[1.54, -0.05, 0.79, -0.40, -0.13, -1.35]
0.79
[0.07, 0.19, 0.06, 0.03, -0.16]
0.06
[-136.53, -61.77, -141.30, -25.16, 173.56]
-141.30
[130.5, -176.2, -53.4, -139.9]
-53.4
[-12.7, 13.0, 11.7, -2.8, 3.8, -5.3]
11.7
[11.48, -1.78, -12.06, -4.31, -13.38]
-12.06
---
Q:
[[-59.1   8.0 -24.2  15.6  21.8 -20.5]
 [  6.1   8.6 -17.6  -3.5  24.2  31.6]]
A: 21.8

Q:
[[-52.1  17.5   6.7 -52.2]
 [  8.5  -5.5 -51.6  10.2]
 [-18.3 -37.1  15.2  54.9]]
A: -51.6

Q:
[[-49.3  17.9 -38.8  58.8]
 [ 41.7   0.9  11.9   9.8]]
A: -38.8

Q:
[[-54.4  -2.4 -19.4 -25.7  30.9  -3.0]
 [-34.0  15.0 -34.8 -13.5  46.0  15.1]
 [ 24.0  -7.3 -16.9  -4.2 -54.5 -16.7]]
A: 46.0

Q:
[[-28.8 -21.7  36.1 -12.0  -5.6 -43.6]
 [-27.0 -31.3  42.6 -31.2 -16.5 -37.1]
 [-14.3 -34.5  -6.7  -4.0 -33.6   3.0]]
A: -16.5

Q:
[[ 33.1 -22.5  -6.5 -32.6 -39.7  24.1]
 [-32.4  14.3  30.0 -26.2  32.5  34.4]
 [ -9.2  19.6  40.0 -27.6  18.0  53.8]]
A: 32.5

Q:
[[ -0.9 -18.3 -10.1  10.3]
 [ -3.2  -5.5 -18.5  -7.8]
 [-52.9 -24.3 -36.8  23.8]]
A: -18.5
---
[ 32.8  31.4 -34.6 -59.3] | -59.3
[ 18.3  10.9  -7.7 -37.1 -40.8  52.6] | 52.6
[ 41.0 -23.4 -32.9  44.6 -11.1 -19.7] | -19.7
[-45.9  -6.5  51.5  -5.1   0.6 -39.2 -33.8] | -33.8
[ -4.9  16.9 -41.2  23.6 -53.1 -40.7 -57.1] | -57.1
[ 24.7 -13.6 -40.4  -9.2 -53.3 -20.7] | -20.7
[-36.0 -56.2  12.9  -1.0   1.2] | 1.2
---
-10.5,-21.5,24.8,19.7,14.3,18.2,-12.6
18.0,-0.5,-18.9,24.5,31.7,43.6,14.5
34.4,35.5,-35.2,-10.6,-1.2,-7.7,29.4
=> 43.6

-37.6,40.2,-36.6,39.0,41.6,36.1,43.4
7.0,-37.2,44.2,-36.2,-34.6,-39.9,-37.3
-1.8,51.8,-11.0,55.6,56.4,-44.0,59.1
=> -39.9

-20.6,-9.5,11.7,-10.6,8.6
21.5,-0.7,-5.0,7.7,-6.3
20.6,-43.6,2.1,-7.6,32.2
=> 7.7

42.0,-39.5,-32.8,27.2
-31.3,53.6,16.6,-16.7
-25.2,8.6,9.6,-24.5
=> 16.6

-2.1,6.9,6.8,-3.6,1.4,11.6,14.1
-38.0,54.3,42.5,-24.5,29.5,20.0,-21.3
-14.3,7.8,-8.2,-11.2,-2.2,17.3,45.7
=> 20.0

44.7,-48.6,3.7,29.0,-5.0,-51.5,-53.0
-29.1,17.6,11.1,-31.9,-23.5,-13.5,-1.3
54.5,-42.8,-20.9,50.4,43.8,2.0,-4.8
=> -13.5

19.9,-19.7,-56.5,-33.8
11.4,53.5,-27.7,-29.8
2.8,53.5,-42.9,-28.7
=> -27.7
---
17.080	-13.402	4.980	-17.613	17.318	15.621	-13.516
-19.229	8.398	-17.457	9.581	-16.058	-16.284	-12.321
14.445	-14.391	-0.281	-6.122	16.036	4.822	-15.895
--> -13.402

-185.2	101.8	-131.8	-69.6	117.6	16.7 --> 101.8

-0.3	-1.8	-1.6	0.4	-0.4	1.8 --> -1.8

-155.866	-37.921	-40.887	-133.098	-31.694	170.456	-141.496 --> -37.921

-15.443	-104.856	-9.952	11.460	148.112	-174.571 --> -104.856

-14.51	8.45	-10.21	18.22
8.38	4.56	14.01	4.95
--> 8.45
---
[[-0.01  0.03 -0.08  0.01  0.15 -0.01]
 [-0.01  0.03 -0.08  0.01  0.16 -0.01]
 [ 0.00 -0.07 -0.09 -0.20 -0.10 -0.15]] result: 0.15

[-0.08 -0.06  0.09 -0.11] result: -0.06

[ 140.45  -20.51  -42.00 -165.71  145.39   79.12] result: 140.45

[[  2.5   7.1   5.8 -12.1   2.7]
 [  1.5  12.1   4.4   2.2   6.4]
 [ 11.2   7.7  10.1   5.2   5.2]] result: 11.2

[[  96.1  183.6 -186.1  -76.8  -93.5  173.0]
 [-113.7  110.0 -142.3  -20.8  173.4   45.3]
 [  71.3  135.5  -65.8  136.2  169.3 -121.0]] result: 173.4

[[-0.05 -0.08 -0.08 -0.13  0.08]
 [ 0.11  0.02 -0.13  0.20  0.05]] result: 0.11
